Below are the code and all the weights of a small trained network. Each question names an input and a class and asks about switching units off, where a switched-off unit gives its printed mean instead of its output.

import numpy as np


def w(rows, s, z=0):
    codes = np.array(rows[::2]) - 128.0
    scale = np.full(codes.shape[1], s)
    scale[-1] = z or s
    return codes * scale


def norm(h):
    return h / np.sqrt((h * h).mean(-1, keepdims=True) + 1e-5)


def f(y):
    return np.maximum(y, 0)


def log_softmax(a):
    a = a - a.max(-1, keepdims=True)
    return a - np.log(np.exp(a).sum(-1, keepdims=True))


def net(x, mask):
    res = np.array(x, float).reshape(1, 7) / 4 @ E
    u = 0
    for l in range(3):
        y = f(norm(res) @ A[l][:, :-1].T + A[l][:, -1])
        res = res + np.where(mask[u : u + 8], y, B[l][:, -1]) @ B[l][:, :-1]
        u += 8
    return log_softmax(norm(res)[-1] @ U[:, :-1].T + U[:, -1])


A, B = {}, {}
E = w([
[133,2,99,106,56,223,132],'x0',
[125,181,242,131,136,126,101],'x1',
[35,175,82,100,101,71,194],'x2',
[69,171,95,215,161,126,172],'x3',
[36,121,89,129,161,219,80],'x4',
[53,28,217,166,143,139,127],'x5',
[10,178,128,165,38,79,102],'x6',
],0.0043)
A[0] = w([
[154,37,78,93,90,140,105,102],'0.n1',
[80,89,1,213,108,188,141,37],'0.n2',
[165,219,86,139,160,44,136,4],'0.n3',
[45,42,110,159,115,218,157,54],'0.n4',
[71,158,210,106,118,122,53,16],'0.n5',
[145,141,68,75,232,194,110,100],'0.n6',
[156,50,152,185,130,166,141,70],'0.n7',
[128,104,93,60,23,140,58,92],'0.n8',
],0.0054,0.0025)
B[0] = w([
[85,144,152,97,151,175,182,235],'0.n1',
[221,144,29,226,111,180,91,238],'0.n2',
[205,194,189,138,94,123,103,228],'0.n3',
[116,204,79,52,83,115,157,253],'0.n4',
[95,130,131,137,138,96,140,182],'0.n5',
[101,195,159,106,178,150,217,224],'0.n6',
[136,20,132,100,140,115,109,218],'0.n7',
[70,2,122,140,76,93,82,219],'0.n8',
],0.0069,0.0028)
A[1] = w([
[180,123,240,144,181,203,61,88],'1.n1',
[128,43,190,94,80,195,136,204],'1.n2',
[134,135,35,54,231,140,59,1],'1.n3',
[169,132,90,238,133,70,247,144],'1.n4',
[33,206,232,125,158,50,67,125],'1.n5',
[221,136,140,1,128,3,78,66],'1.n6',
[79,118,11,218,120,168,150,152],'1.n7',
[151,170,107,74,218,195,130,99],'1.n8',
],0.0061,0.0027)
B[1] = w([
[147,39,107,208,180,47,161,205],'1.n1',
[126,120,121,132,172,107,74,253],'1.n2',
[202,126,175,207,200,180,219,153],'1.n3',
[156,102,174,63,137,138,170,225],'1.n4',
[100,171,114,138,185,254,192,254],'1.n5',
[115,163,67,186,56,179,116,205],'1.n6',
[179,111,58,232,47,98,130,238],'1.n7',
[125,73,131,171,150,141,231,195],'1.n8',
],0.0078,0.0046)
A[2] = w([
[104,48,74,1,121,149,126,62],'2.n1',
[82,99,74,124,142,188,176,85],'2.n2',
[136,118,133,76,145,184,201,46],'2.n3',
[170,226,108,126,144,108,114,57],'2.n4',
[152,156,68,117,77,155,37,51],'2.n5',
[184,93,88,59,143,195,119,96],'2.n6',
[69,146,170,152,117,81,159,9],'2.n7',
[84,106,99,169,109,167,80,3],'2.n8',
],0.0087,0.0035)
B[2] = w([
[76,183,201,64,83,48,117,216],'2.n1',
[111,195,191,254,143,85,200,252],'2.n2',
[27,162,213,121,92,139,116,214],'2.n3',
[190,221,124,17,38,223,4,201],'2.n4',
[66,51,62,224,77,96,136,196],'2.n5',
[74,224,122,187,144,142,164,209],'2.n6',
[127,142,133,168,191,200,146,149],'2.n7',
[88,173,7,145,57,29,70,172],'2.n8',
],0.0069,0.004)
U = w([
[156,12,204,129,217,67,42,166],'0',
[62,202,188,236,200,217,229,179],'1',
[229,253,128,61,67,217,55,179],'2',
[111,92,32,40,197,206,39,2],'3',
[61,108,16,215,3,92,42,184],'4',
[214,89,67,204,129,85,182,161],'5',
[117,100,42,29,200,190,39,2],'6',
[19,106,208,32,45,56,112,135],'7',
],0.011,0.0085)

Each question gives the input, the list of numbers given to net, and the class t.
The units are the neurons (one row each of A and B). Each row of codes is followed by its name. A weight is (code - 128) times the scale printed after its matrix; where a second scale follows, it is the last column's (A, B and U).
mask holds one flag per neuron, layer by layer. A switched-off neuron (its flag False) gives its mean, the last column of its row in B, instead of its output. The means were averaged over made-up inputs and are rounded, as every weight is.
A unit's drop is (log p(t) with every unit on - log p(t) with that unit switched off) / (log p(t) with every unit on - log p(t) with every unit switched off).
The circuit of an input: a set's keep is (log p(t) with only the set's units on - log p(t) with every unit switched off) / (log p(t) with every unit on - log p(t) with every unit switched off). Starting from the 12 units with the biggest drops (on a tie, the unit counted first), units are removed one at a time, each time the one whose removal leaves the highest keep (on an exact tie, the one counted first), for as long as the keep stays at least 0.8.
units of the circuit, in order: the units of the circuit, biggest drop first
top k neurons: the k neurons with the biggest drops, biggest first
k most important neurons of layer l: the k neurons of layer l with the biggest drops, biggest first
input [-3,-5,-2,1,4,2,-2], class 5: units of the circuit, in order -> [1.n7]
input [-6,3,-2,4,0,-8,-5], class 2: top 2 neurons -> [2.n4 0.n3]
input [3,2,-6,-7,1,0,2], class 0: 2 most important neurons of layer 0 -> [0.n4 0.n1]
input [0,0,-8,3,-7,-4,6], class 2: units of the circuit, in order -> [2.n4 1.n7]
input [0,-6,8,6,1,3,-3], class 5: top 2 neurons -> [1.n7 1.n4]
input [3,0,2,2,-1,-2,-1], class 4: 3 most important neurons of layer 1 -> [1.n7 1.n5 1.n1]
input [-3,-7,3,6,-7,-8,5], class 2: units of the circuit, in order -> [2.n4 0.n3]
input [3,-3,-4,-8,7,4,-2], class 7: units of the circuit, in order -> [2.n1 0.n4]
input [-4,1,1,3,-4,-3,-8], class 2: 2 most important neurons of layer 0 -> [0.n3 0.n1]
input [5,-3,-4,-5,-7,1,-2], class 0: top 2 neurons -> [0.n4 1.n2]
input [7,-4,3,-1,5,-2,-7], class 1: top 2 neurons -> [0.n6 0.n1]
input [8,3,-6,-2,2,-6,-2], class 1: top 3 neurons -> [2.n6 0.n1 0.n6]
input [1,-6,5,-3,-8,5,-8], class 7: top 2 neurons -> [2.n1 1.n5]
input [1,3,6,-8,7,0,5], class 7: top 3 neurons -> [0.n2 2.n1 1.n6]
input [-8,4,-7,8,0,-8,1], class 2: units of the circuit, in order -> [2.n4]
input [1,2,8,-7,-7,-1,-5], class 4: top 2 neurons -> [1.n6 2.n5]
input [-2,7,-6,-7,6,-3,0], class 1: top 2 neurons -> [1.n5 0.n2]
input [-5,-3,-1,-6,-1,6,-5], class 0: 2 most important neurons of layer 0 -> [0.n4 0.n2]
input [8,-3,-7,4,3,-6,-5], class 1: 2 most important neurons of layer 0 -> [0.n6 0.n1]
input [-5,-7,-1,-4,0,-8,-6], class 1: top 2 neurons -> [1.n8 0.n6]
input [-7,5,-2,-6,-6,0,0], class 2: units of the circuit, in order -> [2.n4]
input [2,2,5,4,8,2,0], class 4: 2 most important neurons of layer 1 -> [1.n7 1.n5]
input [-2,8,7,2,-1,-6,1], class 2: top 2 neurons -> [2.n4 0.n3]
input [2,-7,6,0,0,8,-3], class 4: top 4 neurons -> [1.n7 0.n2 1.n5 0.n6]
